[162, 89, 87, 136, 171, 154, 133, 123, 110, 109, 124, 129, 74, 118, 127, 127, 116, 163, 154, 147, 132, 123, 134, 103, 142, 150, 138, 145, 41, 65, 161, 147, 154, 156, 127, 128, 146, 122, 165, 158, 126, 79, 117, 161, 186, 96, 101, 128, 125, 76, 138, 154, 190, 101, 111, 165, 100, 157, 119, 112, 148, 113, 150, 123] = bel
[139, 96, 94, 109, 103, 129, 93, 129, 116, 60, 127, 125, 88, 82, 127, 116, 127, 169, 155, 145, 144, 122, 155, 60, 144, 128, 107, 127, 14, 106, 139, 143, 164, 111, 181, 113, 125, 196, 86, 92, 183, 128, 143, 86, 153, 203, 131, 89, 64, 106, 106, 126, 154, 125, 115, 119, 129, 115, 107, 102, 149, 148, 87, 84] = ras
[154, 109, 133, 161, 173, 149, 155, 121, 124, 174, 128, 144, 98, 168, 142, 96, 110, 132, 129, 123, 119, 130, 108, 184, 137, 134, 164, 137, 153, 108, 143, 127, 132, 140, 99, 135, 125, 74, 216, 173, 95, 95, 97, 131, 89, 153, 203, 86, 166, 104, 143, 160, 150, 108, 116, 150, 102, 150, 141, 139, 134, 98, 156, 169] = sanur
back: [116, 127, 127] | bel
back: [89, 131, 203, 153, 86] | ras
back: [145, 138, 150, 142, 103] | bel
back: [108, 153, 137, 164, 134] | sanur

[138, 104, 152, 129, 86, 102, 109, 144, 137, 112, 127, 95, 142, 97, 143, 126, 99, 133, 97, 129, 185, 96, 139, 121, 73, 108, 110, 140, 135, 110, 157] = Duko
[107, 119, 109, 140, 216, 150, 151, 144, 126, 129, 114, 114, 88, 119, 108, 141, 231, 170, 97, 153, 77, 121, 164, 128, 144, 162, 154, 105, 132, 151, 102] = silid
[85, 136, 140, 121, 92, 118, 121, 139, 111, 125, 121, 124, 129, 108, 95, 144, 140, 124, 50, 196, 172, 119, 128, 132, 120, 91, 14, 156, 127, 105, 158] = zigag
[96, 118, 119, 154, 32, 118, 117, 150, 131, 134, 124, 112, 112, 147, 74, 120, 68, 114, 37, 101, 221, 145, 136, 103, 138, 150, 128, 168, 125, 145, 131] = kap
[136, 128, 173, 132, 82, 117, 160, 97, 139, 142, 137, 103, 135, 193, 122, 134, 110, 143, 148, 104, 105, 119, 134, 131, 135, 79, 192, 88, 133, 90, 135] = Riz
[96, 144, 125, 103, 154, 105, 131, 146, 119, 119, 144, 181, 117, 174, 153, 140, 138, 148, 136, 210, 163, 85, 133, 135, 106, 155, 165, 154, 129, 154, 113] = vit
[172, 134, 138, 145, 172, 116, 148, 110, 128, 117, 120, 172, 124, 120, 145, 128, 126, 141, 97, 41, 195, 151, 117, 136, 168, 80, 155, 118, 134, 117, 114] = tene
[80, 121, 197, 112, 123, 89, 97, 122, 126, 117, 128, 165, 150, 75, 151, 134, 32, 170, 146, 90, 173, 167, 132, 125, 153, 151, 84, 120, 128, 164, 169] = Lofu
back: [144, 119, 119, 146] | vit
back: [144, 95] | zigag

[119, 123, 127, 127, 121] : Zazo
[189, 151, 134, 59, 51] : Sekin
[131, 127, 132, 127, 128] : Maba
[225, 159, 112, 65, 6] : som
[134, 187, 242, 118, 124] : tum
[209, 44, 230, 30, 144] : zodup
[119, 122, 130, 116, 133] : voz
[160, 73, 175, 67, 131] : kataf
[131, 126, 123, 121, 107] : sokez
[47, 113, 133, 187, 242] : Zagu
[122, 130, 126, 123, 126] : mepen
back: [123, 126, 130] | mepen
back: [6, 65] | som
back: [6, 65, 112, 159] | som
back: [242, 187, 133] | Zagu
back: [107, 121, 123] | sokez
back: [159, 225] | som
back: [230, 44] | zodup

[96, 198, 20, 181] -> kiv
[115, 135, 20, 181] -> nemat
[115, 198, 20, 181] -> mudu
[115, 198, 128, 181] -> gamo
asked: [115, 135, 20, 181] | nemat
asked: [115, 198, 20, 181] | mudu

[130, 122, 133, 136, 136, 107, 134, 123, 138, 141, 130, 129, 122, 123, 131, 120, 128, 142, 127, 140, 138, 98, 117, 132, 134, 127, 125, 128, 126, 125, 134, 134, 123, 130, 122, 153, 106, 136, 132, 153, 141, 112, 131, 130, 132, 122, 119, 116, 113, 123, 191, 122, 134, 134] -> Reb
[124, 123, 133, 144, 139, 127, 135, 129, 129, 107, 111, 128, 150, 131, 130, 127, 123, 108, 138, 123, 144, 123, 127, 120, 126, 142, 136, 123, 133, 129, 146, 128, 146, 127, 123, 125, 129, 131, 126, 125, 125, 131, 125, 143, 128, 130, 128, 125, 125, 135, 189, 129, 119, 108] -> Luduk
[164, 134, 127, 121, 126, 132, 132, 126, 129, 136, 122, 135, 122, 95, 131, 139, 122, 137, 122, 120, 98, 129, 120, 125, 132, 138, 135, 125, 121, 122, 119, 119, 99, 129, 126, 130, 113, 133, 137, 128, 123, 124, 102, 137, 120, 125, 131, 127, 125, 115, 141, 138, 137, 136] -> fuvu
[142, 124, 131, 156, 126, 143, 130, 108, 125, 123, 129, 115, 130, 114, 129, 134, 131, 145, 118, 150, 84, 139, 130, 140, 138, 126, 134, 135, 125, 138, 136, 130, 129, 127, 118, 142, 123, 129, 118, 128, 126, 124, 133, 105, 120, 122, 120, 124, 126, 151, 16, 126, 130, 131] -> Gon
[118, 123, 137, 123, 127, 117, 119, 114, 115, 99, 142, 130, 115, 130, 126, 137, 74, 108, 130, 135, 123, 130, 124, 125, 138, 135, 122, 124, 135, 128, 131, 126, 129, 126, 131, 119, 129, 137, 124, 127, 131, 141, 152, 120, 134, 133, 131, 125, 137, 117, 146, 137, 141, 120] -> Vilo
[164, 123, 121, 115, 126, 147, 121, 130, 119, 126, 139, 132, 121, 154, 127, 165, 153, 108, 135, 113, 152, 117, 133, 127, 115, 123, 134, 123, 139, 128, 103, 141, 92, 133, 130, 130, 138, 112, 125, 153, 129, 132, 96, 119, 119, 136, 117, 137, 131, 127, 89, 136, 129, 118] -> navu
[132, 116, 95, 133, 131, 130, 142, 110, 153, 105, 100, 118, 126, 164, 125, 135, 120, 129, 131, 138, 99, 137, 130, 137, 119, 131, 123, 122, 118, 125, 132, 125, 196, 133, 128, 113, 137, 118, 122, 129, 139, 112, 133, 131, 117, 133, 130, 132, 123, 124, 190, 119, 124, 110] -> nevul
[139, 124, 134, 118, 126, 140, 110, 131, 132, 108, 138, 133, 112, 113, 128, 125, 145, 138, 125, 117, 87, 133, 138, 121, 138, 142, 117, 137, 134, 129, 134, 132, 147, 123, 133, 126, 164, 114, 127, 148, 128, 132, 126, 130, 131, 114, 124, 125, 130, 129, 80, 122, 126, 121] -> kuvi
back: [135, 130, 108, 74, 137, 126, 130, 115, 130, 142, 99, 115] | Vilo
back: [127, 123, 137] | Vilo
back: [100, 105, 153, 110, 142, 130, 131, 133] | nevul

[207, 141, 51, 126, 109, 224, 88]  Zinek
[162, 119, 86, 158, 156, 158, 77]  rafit
[162, 119, 86, 122, 104, 238, 91]  vaved
back: [122, 86] | vaved
back: [109, 126, 51] | Zinek

[81, 42, 113, 85, 124, 217, 101, 148] : Gapu
[31, 149, 152, 113, 216, 217, 101, 138] : Kep
[103, 31, 149, 152, 114, 216, 87, 117] : daduz
[213, 97, 120, 119, 69, 115, 93, 40] : pize
[69, 213, 120, 97, 115, 119, 110, 239] : rek
[206, 130, 109, 164, 111, 151, 116, 239] : Vin
back: [117, 87, 216, 114] | daduz
back: [216, 114, 152, 149, 31] | daduz
back: [101, 217, 124, 85, 113, 42] | Gapu
back: [115, 69, 119, 120, 97, 213] | pize
back: [164, 109] | Vin
back: [117, 87, 216, 114, 152] | daduz

[113, 137, 254, 143, 131, 91, 139, 111, 93, 109, 128, 122, 155]  befe
[122, 144, 184, 142, 132, 95, 137, 117, 99, 95, 126, 126, 144]  pamov
[132, 153, 174, 135, 100, 102, 127, 105, 113, 96, 122, 128, 127]  mozut
back: [122, 128, 109, 93, 111, 139, 91, 131] | befe
back: [144, 122] | pamov
back: [93, 111, 139, 91, 131, 143, 254, 137] | befe
asked: [132, 153, 174, 135, 100, 102, 127, 105, 113, 96, 122, 128, 127] | mozut

[98, 5, 99, 91, 97, 96, 57, 26, 174, 215, 100, 147, 233, 230] = sol
[98, 5, 99, 91, 97, 96, 57, 26, 70, 100, 215, 57, 101, 100] = remo
[98, 5, 99, 91, 96, 97, 57, 26, 174, 215, 100, 123, 233, 230] = mesin
asked: [98, 5, 99, 91, 97, 96, 57, 26, 70, 100, 215, 57, 101, 100] | remo
asked: [98, 5, 99, 91, 97, 96, 57, 26, 174, 215, 100, 147, 233, 230] | sol
back: [100, 101, 57] | remo
back: [233, 123, 100, 215, 174, 26, 57, 97, 96, 91] | mesin

[49, 197, 159, 115, 97, 114, 151, 162, 106, 192, 140, 141, 185, 155, 170, 192, 26, 157] : nerol
[213, 84, 133, 155, 114, 216, 151, 140, 134, 97, 162, 106, 192, 120, 69, 70, 250, 137] : kina
[213, 84, 133, 155, 114, 185, 151, 140, 141, 162, 97, 106, 192, 120, 69, 70, 250, 137] : viba
back: [192, 106, 97, 162, 141, 140, 151, 185, 114] | viba
asked: [213, 84, 133, 155, 114, 185, 151, 140, 141, 162, 97, 106, 192, 120, 69, 70, 250, 137] | viba
asked: [213, 84, 133, 155, 114, 216, 151, 140, 134, 97, 162, 106, 192, 120, 69, 70, 250, 137] | kina
back: [192, 106, 162, 151] | nerol
back: [170, 155, 185, 141, 140, 192, 106, 162, 151, 114] | nerol

[39, 52, 45, 50, 49, 40, 38, 38, 41, 41, 37, 42, 41, 40, 37, 40, 41, 41, 42, 42, 41, 41, 37, 41, 37, 38, 39, 41, 42, 38, 38, 41, 39, 43, 37, 36, 41, 40, 42, 37, 38, 41, 38, 43, 41, 42, 40, 40, 38, 43, 41, 39, 41, 40, 40, 40, 38, 42, 41, 38, 38, 38, 40] -> rof
[39, 38, 36, 38, 38, 38, 36, 36, 39, 39, 35, 40, 39, 38, 35, 38, 39, 39, 40, 40, 39, 40, 35, 39, 35, 36, 37, 39, 40, 36, 36, 39, 37, 42, 35, 34, 39, 38, 40, 35, 36, 39, 36, 42, 39, 40, 38, 38, 36, 41, 39, 37, 39, 38, 38, 38, 36, 41, 39, 36, 36, 36, 38] -> Gek
[49, 50, 39, 48, 49, 45, 41, 42, 55, 43, 37, 59, 48, 50, 35, 51, 43, 50, 48, 57, 55, 52, 34, 46, 35, 39, 45, 57, 56, 42, 40, 53, 50, 62, 33, 32, 55, 46, 56, 38, 44, 47, 38, 62, 46, 60, 47, 46, 37, 60, 54, 52, 51, 45, 40, 44, 38, 58, 50, 37, 40, 44, 54] -> Rebez
[50, 49, 41, 47, 49, 46, 42, 43, 53, 46, 40, 57, 49, 49, 39, 51, 45, 50, 49, 55, 54, 51, 37, 47, 38, 42, 46, 55, 55, 44, 42, 52, 50, 60, 37, 35, 52, 46, 54, 41, 45, 49, 40, 59, 48, 56, 48, 47, 40, 58, 53, 50, 51, 45, 43, 46, 40, 56, 50, 40, 43, 44, 52] -> tiv
asked: [50, 49, 41, 47, 49, 46, 42, 43, 53, 46, 40, 57, 49, 49, 39, 51, 45, 50, 49, 55, 54, 51, 37, 47, 38, 42, 46, 55, 55, 44, 42, 52, 50, 60, 37, 35, 52, 46, 54, 41, 45, 49, 40, 59, 48, 56, 48, 47, 40, 58, 53, 50, 51, 45, 43, 46, 40, 56, 50, 40, 43, 44, 52] | tiv
back: [56, 40, 46, 43, 45, 51, 50, 53, 58, 40] | tiv
back: [40, 41, 39, 41, 43, 38, 40, 40, 42, 41] | rof
back: [40, 47, 48, 56, 48, 59, 40, 49, 45, 41, 54, 46] | tiv
back: [49, 50, 45, 51, 39] | tiv

[126, 124, 129, 126, 117]  gurom
[214, 21, 207, 80, 222]  Rop
[48, 207, 55, 150, 60]  Muz
[214, 207, 80, 21, 123]  subun
[107, 128, 168, 196, 108]  bev
[129, 132, 130, 125, 133]  vuk
[164, 130, 69, 25, 153]  sutu
[126, 135, 130, 129, 137]  Nudob
[125, 131, 136, 128, 125]  norag
[127, 126, 129, 121, 124]  daz
back: [21, 80, 207, 214] | subun
back: [80, 207, 21, 214] | Rop
back: [60, 150] | Muz
back: [123, 21] | subun

[121, 133, 94, 89, 40] = Lir
[127, 101, 94, 137, 82] = Lanog
[121, 133, 94, 146, 40] = Nadip
[112, 126, 170, 85, 232] = kekov
[82, 232, 127, 88, 188] = Bulu
back: [94, 101, 127] | Lanog
back: [232, 85] | kekov
back: [146, 94, 133] | Nadip

[130, 123, 175, 99, 121, 130, 138] -> mizo
[88, 101, 115, 168, 137, 105, 198] -> Koma
[73, 156, 34, 161, 104, 163, 151] -> Bele
[88, 101, 115, 168, 137, 135, 198] -> kod
[73, 156, 34, 161, 175, 140, 47] -> Sufam
[99, 123, 121, 175, 130, 138, 131] -> mit
asked: [73, 156, 34, 161, 175, 140, 47] | Sufam
back: [138, 130, 121, 99, 175, 123] | mizo
asked: [88, 101, 115, 168, 137, 135, 198] | kod
back: [47, 140] | Sufam
back: [130, 175, 121, 123, 99] | mit
back: [138, 130, 121] | mizo
back: [198, 135, 137] | kod

[95, 113, 110, 195, 104, 127] : lanu
[95, 113, 110, 100, 187, 117] : vegi
[110, 197, 104, 100, 187, 222] : giv
back: [104, 195, 110] | lanu
back: [100, 104, 197, 110] | giv
back: [117, 187, 100, 110] | vegi
asked: [95, 113, 110, 100, 187, 117] | vegi

[205, 103, 44, 104, 44] -> sumud
[43, 139, 205, 104, 44] -> zires
[54, 112, 198, 188, 64] -> Romi
[142, 205, 64, 165, 23] -> gasi
[197, 202, 191, 154, 152] -> Mut
[198, 238, 19, 108, 53] -> Rar
back: [104, 205, 139] | zires
back: [44, 104, 205] | zires
back: [238, 198] | Rar
back: [205, 139] | zires
back: [19, 238] | Rar

[188, 33, 132, 132, 132] : zenob
[89, 161, 131, 125, 127] : mebad
[72, 175, 131, 126, 92] : nugo
[81, 67, 188, 32, 194] : diga
[199, 48, 120, 128, 185] : baga
[127, 131, 130, 123, 143] : par
[89, 161, 132, 122, 101] : Fum
back: [32, 188] | diga
asked: [89, 161, 132, 122, 101] | Fum
back: [143, 123] | par

[172, 53, 40, 198, 104, 220, 186, 172, 137, 150, 91, 178] -> Regef
[172, 53, 40, 198, 104, 220, 186, 172, 137, 150, 91, 220] -> pas
[66, 162, 84, 182, 150, 172, 104, 186, 220, 137, 195, 60] -> tabez
asked: [172, 53, 40, 198, 104, 220, 186, 172, 137, 150, 91, 220] | pas
back: [220, 186, 104, 172, 150, 182] | tabez

[125, 175, 122, 177, 74, 69, 170, 148, 103, 60, 139, 105, 204, 155, 75, 191, 160, 213, 155, 101, 38, 78, 102, 72, 152, 129, 51, 47, 102, 37, 122, 72, 210, 79, 55, 79, 90, 205, 95, 131, 126, 77] -> bobu
[71, 49, 152, 62, 79, 105, 35, 148, 153, 88, 90, 199, 217, 121, 220, 42, 187, 98, 206, 39, 41, 84, 48, 90, 78, 109, 117, 211, 182, 203, 59, 129, 122, 189, 109, 183, 173, 192, 215, 116, 112, 211] -> vul
[49, 121, 80, 84, 119, 180, 122, 77, 181, 147, 124, 217, 205, 181, 151, 153, 79, 59, 189, 43, 197, 159, 106, 156, 181, 161, 220, 164, 86, 40, 147, 186, 172, 190, 85, 195, 82, 203, 195, 51, 78, 39] -> vakas
[175, 197, 206, 94, 144, 84, 124, 70, 74, 117, 48, 127, 106, 217, 124, 97, 76, 169, 103, 202, 188, 35, 192, 131, 209, 136, 63, 165, 61, 146, 99, 37, 76, 118, 168, 182, 89, 149, 60, 90, 207, 143] -> Gokuf
[83, 197, 107, 54, 87, 203, 58, 196, 45, 87, 68, 42, 208, 39, 161, 112, 158, 97, 91, 184, 79, 83, 173, 95, 136, 109, 42, 51, 82, 183, 59, 206, 83, 167, 142, 214, 148, 59, 130, 176, 198, 62] -> Bife
[71, 49, 152, 62, 79, 105, 35, 148, 153, 88, 90, 199, 217, 121, 220, 42, 187, 98, 206, 39, 41, 84, 48, 90, 78, 109, 117, 211, 182, 203, 59, 129, 111, 150, 171, 128, 142, 81, 168, 199, 207, 211] -> sek
[57, 66, 126, 64, 46, 50, 62, 159, 182, 115, 173, 217, 68, 59, 176, 45, 146, 105, 170, 119, 106, 67, 92, 217, 97, 163, 107, 160, 186, 72, 59, 203, 94, 54, 58, 153, 180, 104, 77, 77, 136, 35] -> nozom
[85, 192, 82, 117, 107, 210, 135, 53, 106, 150, 173, 94, 161, 138, 71, 182, 40, 79, 159, 154, 55, 39, 125, 208, 139, 214, 165, 70, 35, 213, 64, 94, 76, 46, 86, 100, 89, 196, 135, 151, 216, 153] -> toli
[98, 206, 39, 40, 211, 61, 52, 207, 209, 194, 47, 158, 203, 67, 75, 117, 220, 200, 45, 69, 133, 79, 76, 86, 111, 147, 145, 219, 215, 130, 78, 142, 197, 114, 41, 66, 86, 83, 112, 132, 118, 203] -> Guvi
asked: [71, 49, 152, 62, 79, 105, 35, 148, 153, 88, 90, 199, 217, 121, 220, 42, 187, 98, 206, 39, 41, 84, 48, 90, 78, 109, 117, 211, 182, 203, 59, 129, 111, 150, 171, 128, 142, 81, 168, 199, 207, 211] | sek
back: [82, 195, 85] | vakas

[69, 133, 117, 239, 71] : mas
[43, 133, 117, 239, 71] : kiduv
[33, 133, 117, 239, 71] : Teluz
back: [239, 117, 133, 69] | mas
asked: [33, 133, 117, 239, 71] | Teluz

[65, 129, 237, 91, 156, 149, 209] : Bugod
[130, 129, 129, 120, 129, 149, 130] : Milu
[130, 129, 129, 119, 129, 151, 128] : doku
[129, 91, 62, 149, 237, 159, 114] : neson
[156, 129, 91, 65, 149, 237, 237] : Zibo
[119, 134, 153, 133, 121, 142, 74] : pebi
[156, 130, 94, 63, 149, 248, 229] : kune
back: [74, 142, 121, 133, 153] | pebi
back: [128, 151, 129, 119, 129, 129] | doku
back: [159, 237, 149, 62, 91] | neson
back: [237, 149, 65, 91, 129] | Zibo
back: [237, 149, 65, 91, 129, 156] | Zibo

